[-49  -7  24 -33  -9 -24 -22  10   7   9   0   0  -7 -12   0 -14  11  43
 -20  11  37  -1 -35 -28 -30 -38  21  19   2 -24 -19 -15  10   9   8 -15
  -4]
(5)
[ 19 -30 -34 -33  25  10 -14 -25  18  28 -18  14  -3  28  36  20  16  -9
  39 -27  25 -15  -1 -56  12 -18   1  19  26 -15  35   1 -33  30 -12 -18
  17]
(109)
[ 18 -26  21  18  48  11 -12  13 -31 -34  -5  50 -23   3  -7  22 -29  10
  30  50 -21  -4  15  14  28 -13  15  30 -20  24  13  41  60 -25 -36 -37
  -2]
(3)
[ 23  32  35 -15 -47 -39 -45  27  -8  43  16  -9   6   0 -17  11  39  65
  41  54 -11 -27  16 -11  50  -7  -2  52  -1 -24 -19 -47  -9   3  11 -46
   0]
(109)
[ 33 -55 -11  43 -20   5 -12 -14 -10 -12 -39   6 -32  35  59   7 -25 -51
   2   5 -38  12  29   0 -67  -8 -35  23   2  54 -12 -17 -29 -16 -13   0
  -2]
(172)
[ 19  29  49   1  22  65  10   2  18   1   0  24 -57   7   1  29  13   2
   0   5 -42 -27   6  41 -24 -74 114  13  -1 -14  38   5  32 -10  -6 -46
  26]
(199)
[ 74   3  42  21  -1  43  14  28   4   8   1   7  13 -20 -11   2 -17  22
  21  45 -15  -7 -76 -17  17  -2  62  34  12  14  30 -17  54 -34 -26 -26
  35]
(55)
[ 12 -70 -15  -8 -31  71 -23  -8 -15 -31   5  26  35  30  52  -3  16   3
  17  20 -17  -6 -21 -51   7 -14  21  23  18   5 -14  -9  -6   5  45 -43
 -37]
(173)
[ 65  34 -35  -8   5 -10 -25  18   9  -2 -15   6  30  25  26  47  -1 -60
  29  30 -51  -9  71  -6  11  35 -35  18  22 -12  10  25  15   5 -40  35
  13]
(199)
[ 73  37  -4   9  41  -4 -35  -1  39   7 -31  12   2  -6  16  -7  10 -29
  20  26 -77 -24  14  45  -5   5  31  43  12  33  37 -20  12   6 -14   1
  52]
(109)
[ 39  49   9  19 -21 -29 -38 -10  14  42   5  12  51  18   4  31  11 -22
  10  -5 -72   7  55  23   7 -12  62  37  50  -3  48 -45 -19  11  -6  38
   1]
(199)
[ -8   7  58  12  -3  37  19   9 -20 -39  16  42  -6  26 -12  16 -31  49
  27  14 -31  16  25 -28  -7 -27  68  41  12   3   5  16  38 -66  -5 -48
 -51]
(173)
[-42  -1   1   0  11 -33 -15  -1 -23 -31 -23  12 -62   2 -34 -47 -18  30
 -32  40  -1   6  21  19  10  -3 -61   7   8  43 -12  -8   5 -13  -8  39
   2]
(55)
[ -7  17 -28 -32 -18 -52   7   6 -40 -31   2 -18 -33 -26  10  -1  18  10
   4  24   2 -15  38 -26  17  35 -46   8 -21 -18   0  29 -25  20  -2   6
  -3]
(23)
[ 17 -19   7  41 -21  -9  -7 -12  -7  16  31   9   4  28 -47  21 -11  25
  35 -27  33  30   5 -24  69 -26 -12  29  11   7  20 -45  21  18 -51  -3
  13]
(5)
[ 14  42 -29  -9   4 -17 -72 -19  67   8 -28  14   8  24  59 -12  26 -90
  28 -30 -56   3  28   6 -31  28 -11  35  36  16  48  -1   3  18 -23  45
  35]
(5)
[ 20  18  35  14 -20 -17 -22   8  11  21 -16   8  48  42  81  13   7  -3
  32 -22 -56   1  31 -11 -12  47  -8  48  42 -16  40   0 -13  -5   1  32
 -16]
(199)
[ 79  18   6  25 -27 -28 -22  23   6 -22  19   4  70  33  22   4  14  -9
  68  31 -99  10  64 -14  20  74 -29  61  -5  45 -22 -51 -12 -10  20  11
 -47]
(173)
[ 16 -23 -29  -3 -23  72 -20  -4 -42 -32  10  23  31  27  23  14   7 -16
  25  20 -24   8  11 -43  17 -14  65   0  18   1 -19 -19   7   2  25 -27
 -33]
(173)
[ 16 -88 -14  -3 -23  -8   4 -37   0  -1 -46  22  25  -2  24   9 -38  15
 -10 -26  28 -38 -31 -27  -2 -38   6  19 -17  -8  18   2  -9 -24   4 -11
  23]
(173)
[ 10  13  -6   6  -4 -38   4   7 -17 -51   4 -21 -10 -25 -51 -11 -25  -7
 -33  40  33   4  -1 -11  -2   3 -42 -16  -2  15 -40  -3   6  -4  -8  20
 -15]
(172)
[-18  -4 -34  12 -14  28  16 -18 -25 -29  -3  19 -24  14  22  -1  11 -31
  35 -28 -26  18  42 -17  10  -5  42   0   4   2  29  10 -29   6  10  18
 -15]
(98)
[  2 -32 -29  11 -15  25 -54 -16 -45 -11 -11   8  17  75  41  21  36 -28
  20 -17  -8  -4   3 -42  -1  -3  37  28  33 -27  35  10 -18  46 -18   4
  -2]
(199)
[ 69  39 -20 -17 -26 -17 -60 -32  23  -7  12   2 -12   7 -33  13  38 -59
  12   2  -1 -20  11 -44  29  -8   9  12  35  17  30 -23 -41  39   3   2
  25]
(172)
[ 32  60 -12   4   8 -40  14 -15  37  15   5   7  93 -27  39   6  -3 -36
  43   1 -71   2  14   4  38  34  31  37  18  -6  29 -39   6  15 -12  46
 -16]
(28)
[  5  33   0   1  -3 -22 -14  12  57  18   3  14  11  21  10 -10  12 -33
  53 -27 -10   1  24 -17  -7  21 -22  15  44   4  42  20   8   8 -34  73
  -6]
(55)
[ 12  -5 -29 -27 -12 -17 -39 -22 -10   9 -13  16  29 -12 -16   7  12  16
 -20  28  23 -29  11  22  60 -29 -29   1  24  20  -2 -16 -31  14  30  -7
   2]
(3)
[-43  -5 -40   3  31  30  16 -34  18  -2  26  19  13  16  30 -11  13   7
  22 -62 -11  26   3  -1  29 -55  58 -10   6  -9  25 -21 -19  58   3   1
 -29]
(206)
[ 43  41  45  44   6  55  45  15  -4 -23  34  25 -21  -2 -14  19 -28  27
  28  39 -44  42  21   0  37 -28  12  13  49  34  10   2  32 -38 -35 -40
 -17]
(172)
[-62  43 -15 -26  -6 -52   4 -39 -15   1 -18   3 -81  -9 -55   1 -27  32
 -50 -30  41  28  43   7  12 -74  -5 -12  22  -8  16 -12 -18 -14 -22  18
  23]
(5)
[ -7 -24   8 -21  -9 -51  -3  21  16  -2   6 -24 -19  17  26 -21  -7  -2
  40  12   2   6   4 -43 -50  59 -63  15 -47   7 -45  -9 -26  13  16  21
 -37]
(206)
[ 21  18  51  28  26  30  29   7   5 -16   9  27 -43   5 -72  11   3  42
  10  13  -4 -30   8  50  39 -72  73  13  -5  -7  32 -46  46  18 -30  -8
  15]
(199)
[ 12 -23 -18 -19 -20  29 -41 -38 -17   8 -22  35  13  26   9   4  14 -31
  11   9   2 -13  19 -52  14  -9  12  10  27  -1  43  -5  -9  16  25   6
  16]
(98)
[ 30 -16  24 -38 -34 -17   3  28  35  26   9  -3  42 -14  42  12  15 -11
  65  36 -15 -52  -2 -24 -38  25  14   9 -37 -10 -41 -40 -19  12  63  -1
 -48]
(206)
[ 26 -23  -9   1 -19 -32 -48 -15 -11  13 -14  14 -53  34 -11  16  40 -33
  76  37 -38 -31  25 -21  -6 -18  23  41  13  -5  55  -8 -19  34 -17   7
  16]
(109)
[-24  16 -52  -6  -2  37 -32 -33  -6 -38 -35  20  31  41  44   2  14 -67
  23 -13  11 -26  12 -18  14  19 -21  -1  48  10   1  19 -20 -13 -22 -15
 -17]
(172)
[-68  59  18  -9 -19 -37 -22  22 -36  -8 -16  -3 -54  35  57  -7  37  21
  15 -40  -2  22  77 -21  19  44 -37 -17  24  -1 -21  26 -51 -12  -2 -11
 -22]
(172)
[ 15 -47  -6  21 -11   7   3 -40  -9 -12 -16  26 -17 -11  20  -2 -34  -4
   0  -6  11 -26  -2  -2   5 -41 -24   1  -3  36 -18 -17 -26   6   4  -1
  15]
(172)
[ 14  17  78  13 -26  12  23  -7 -54  -3  10  47 -29 -11 -21  23 -47  60
  48  53 -25 -13  -8 -38  19 -35  81  49  16  -6   8  -6  29 -27 -20 -18
  -5]
(28)
[ 18   5  10   3 -17 -49  10  35 -52 -23   6  -9  15   0 -79   9  16  38
   8  53  -4   9  32 -17  39  13  26 -18  15   1   2 -24   7   1   8  17
 -26]
(173)
[ 27 -67 -31  18 -17 -16 -29 -22 -13 -39 -62  16  36  16  21 -13 -33 -20
  12   3 -11 -44 -37 -13 -34  13  11  53 -20  17   4   6  -3 -32 -26   3
  23]
(173)
[  8   5 -15 -10 -19  14 -20  -7 -40 -24  48  22  -9  27  23  17  14   5
  46  -1  -7  14  67 -70  44  38 -37  26  27  12   0  30 -32  36  -2  -4
 -32]
(23)
[ 20 -92 -14   3 -49 -12  -3 -19  12  -1   2  11 -22  -3  33  21  -9   0
   9   3  12  -9  -6 -23   4 -54 -42  31 -19   0   1 -17 -14  16  18 -10
   0]
(5)
[ 63  43  42  11  -4   4 -13  20  22  14  -2  23  11  12  51  -9  10 -35
  82  26 -92   3   9 -27 -24  50  41  44  33  26  50 -28  20 -11  -1  46
  -7]
(55)
[-38 -33 -51 -35   2  74  14 -47  31 -22 -42  19  -8  10  62 -29   0 -66
  -8 -26   5   3 -26 -35 -65 -26  37   2  30  -4  41   7 -34  -6  27  10
 -13]
(98)
[ 19  -5  -2  -5 -23  -6 -19  -6 -18 -38 -15   4   7  28   3  -7  46 -20
  24  13 -10 -22  13 -39   7  22  -4  22  -2 -18  48  20   2  18  28  11
  -7]
(98)
[-50  -2 -17 -23  22 -21 -51  12 -28 -53 -35  20 -84  13   5  -8   8 -24
 -20  29   3  -9  55  39   0  29 -55 -16   3  45 -13  87 -21 -26   6  -5
  -3]
(3)
[ -4  41  -1  -7 -19  -4 -38 -35  26 -28  20  -5   8   3 -46 -26 -12 -19
 -41   6  38   7   4 -13  31  -1 -59   4  32  31 -29 -39 -16  -6  16   5
 -20]
(172)
[ 74 -65  -8  36  -3 -29 -15 -17  25 -15 -29  22 -58   3 -25 -19 -37 -38
  21  15 -31 -23 -19   4 -51 -17  -1  54 -17  75  26 -32 -19   2 -35  55
  42]
(55)
[ 38 -36 -23  25  18  -4 -22 -40  17 -18   0  10   9  22   3   4  -6   5
   3  20 -46 -22   5  30 -19 -52 -13  70  -7  37   8  -1 -16   7   3 -25
   2]
(109)
[ -1  31 -16 -36   1 -62 -14 -28 -23 -35  41  -7 -17  -9 -79   8  -4  -4
 -15  43  21  -9  65 -32  19  22 -68  11  -9  17 -11  15 -13  17   9  17
 -27]
(23)
[-11 -17  43 -17 -79 -39 -26 -13  -7  12  16 -30 -34   8 -30  -1  13   7
  -1  16  47 -10 -32 -43 -51 -38   6  22 -22 -31  -7 -58   2  10  47   6
 -22]
(5)
[ 29 -31  -6  16  -9 -31 -11 -40   4   2  28   0 -13  61 -49  16 -18  25
 -28  -5  -6  35  44 -23 -12 -61 -51  57  22  19  10 -49 -41  37 -12  25
 -24]
(199)
[ 48 -64  -5  11 -23   0  -9 -44   1  10   4   2  36  34  52  16 -17  11
   1 -27  11   5 -14 -20 -12 -36 -42  52 -12  16  11 -26 -33   9  40 -15
 -29]
(3)
[  2   2  42  12  -9  20 -44  14 -28 -33 -22  39 -47   2  19  15 -11  15
  16  11  -4 -41  -1   7  -8 -30  51  31 -22  -6  -7  37  59 -23 -21 -33
  40]
(5)
[-29 -35 -51 -14   3 -14 -41 -38 -16  -1  10  -3  26  52 -11   9  52 -58
  30  -5  13  -8  -6 -47  12  -9  18  -4  29 -42  54 -10 -11  86 -10  45
 -18]
(199)
[ -9 -14  22 -12 -49 -44  -5  32  41   4  36  -3 -37 -28   9   1 -22  24
  19  -2   6  32 -11 -48  -6 -28  15  36 -30 -47  -5   3   1   3 -11   2
 -34]
(206)
[ 29  21 -65  -9  47   9 -10 -23  44 -43   9  15 -32  14   1  10  14 -75
  23  -9 -36   6  36  29 -21 -37  -4  11  12  31  37  54 -12  29 -25  24
  -7]
(3)
[-18  -3  -6  -8  -1 -45  35  -7 -60   0  11  -3  -8 -31 -16  10 -29  28
 -14  18   3  27  50 -23  19  22   0  -3  -1  16  -1 -28 -28  -2   5  10
 -26]
(23)
[ 46  21   9  10  10 -28 -29  27  26  33 -23  32  15   5  13   9   9  16
  17  -4 -54  15  69  -3  31  12   2  52  -9  16  24 -15   6  -5 -38  -9
  42]
(98)
[ 59 -19 -29  16 -34 -22  28 -38  14 -19 -11 -24  11   4 -36 -11 -30 -14
  -3   6  20 -36 -42   1 -44 -40 -27  31  -8  22   9 -36 -19  -7   7  53
   0]
(55)
[ 30   5 -69 -39 -17  26 -41 -15  55 -26 -19   2  -5  20  18 -14  49 -79
   4   8 -14 -12  12 -39 -33 -33  -8  34  -8 -30  29  -6  -1  41   0   8
   7]
(98)
[-42  17   2  -1 -16 -15 -11  10 -30 -73 -30 -12  -5  23 -41 -19   2 -17
 -36   4  54  -8  27  -3  33  87 -67 -19  16  16  10  71  -3 -56  21  18
 -19]
(98)
[-46   0 -16 -13  -8 -34 -24  -3 -53 -32 -39   3 -18  31 -55 -10 -17   6
 -22  22  34   3  54  -8  30  42 -49 -29  15  21 -20   7   0 -43  -6  11
  -9]
(173)
[ 15  28  15  20   2  -4   6 -41  46   1  40  33  -1 -24 -35   7  -9  20
  47 -27 -15  -2 -20   6  83 -59  25  43  12  -9  63  -9  38  14 -44  -5
  34]
(5)
[  1 -24 -47   0   3  31 -27 -28 -21 -11  15  23  31  23   5  20  18 -25
  30   1  11  -2  -1  -3  52 -19   8   0  36  18  24  27 -21  23   3 -14
 -18]
(3)
[ 15 -35 -27  22  12  53  12 -19  30 -36   5  21   0  25  32  -5  -5 -53
   8 -37  11  47 -14 -50   6 -31  20   6  51   9  41 -34  -9  28 -26   7
 -37]
(172)
[ 31 -45 -32  32  -3  21   1 -31  23 -17 -20  44  -5  12   7  23 -21 -35
   8 -23 -22 -12  -1  10   9 -80  78  56   4  12  38 -31  -7  21 -50  -2
   9]
(28)
[-31 -12  11   5 -77 -18 -24  20  28  11  10 -13 -19 -11  27 -20  11 -39
  34  -7  32   7 -16 -36 -11   9 -11   2   2 -24 -25 -45 -18   5  -5  18
 -34]
(172)
[ 26 -27 -18  -2 -12  40   3 -23 -37 -25   3   3  17  10  -5  -7   3 -20
  30  33  17 -43 -54 -35 -21  -6  27 -12  21  20   1  10  -2  18  32  30
  -3]
(55)
[  6 -11  25 -24 -28 -10 -41  -8  17  16   5   2 -23  -5  41 -12  15 -35
   2  12   0   5  10 -52 -18   7 -16   1 -10   4 -23 -65 -16  22  44  -5
 -21]
(172)
[ 21  11  13  18   2  22  23 -12 -20  12  25  16  -6  -1 -35  34 -12  23
  40  20 -12  11   7   5  63 -24  21   7   9  22  11 -28  27 -15 -24 -39
  21]
(5)
[  5   0  51  23  -3 -17 -43   6  23   3 -16  48 -28  32  -8  10 -17  32
  17 -35  -5  -5  24  -3  38 -15  39  50   8   6  51   9  13 -22 -37 -26
  12]
(206)
[ -7 -15 -20 -41   5  10 -33 -23  16  16  26  19  -7   8  23   1  44 -32
  49 -15  10 -16 -10 -79 -15  -7  54  38  -4 -27  40 -13 -13  65 -19 -20
  -1]
(23)
[-42 -12 -25  -6  17  17   2 -28 -15 -23  18  42 -36  -8  26   3 -18 -23
  35 -38  -3  11  41 -32  25  23  28  13  15  25  25  34 -35   8 -29   0
 -10]
(23)
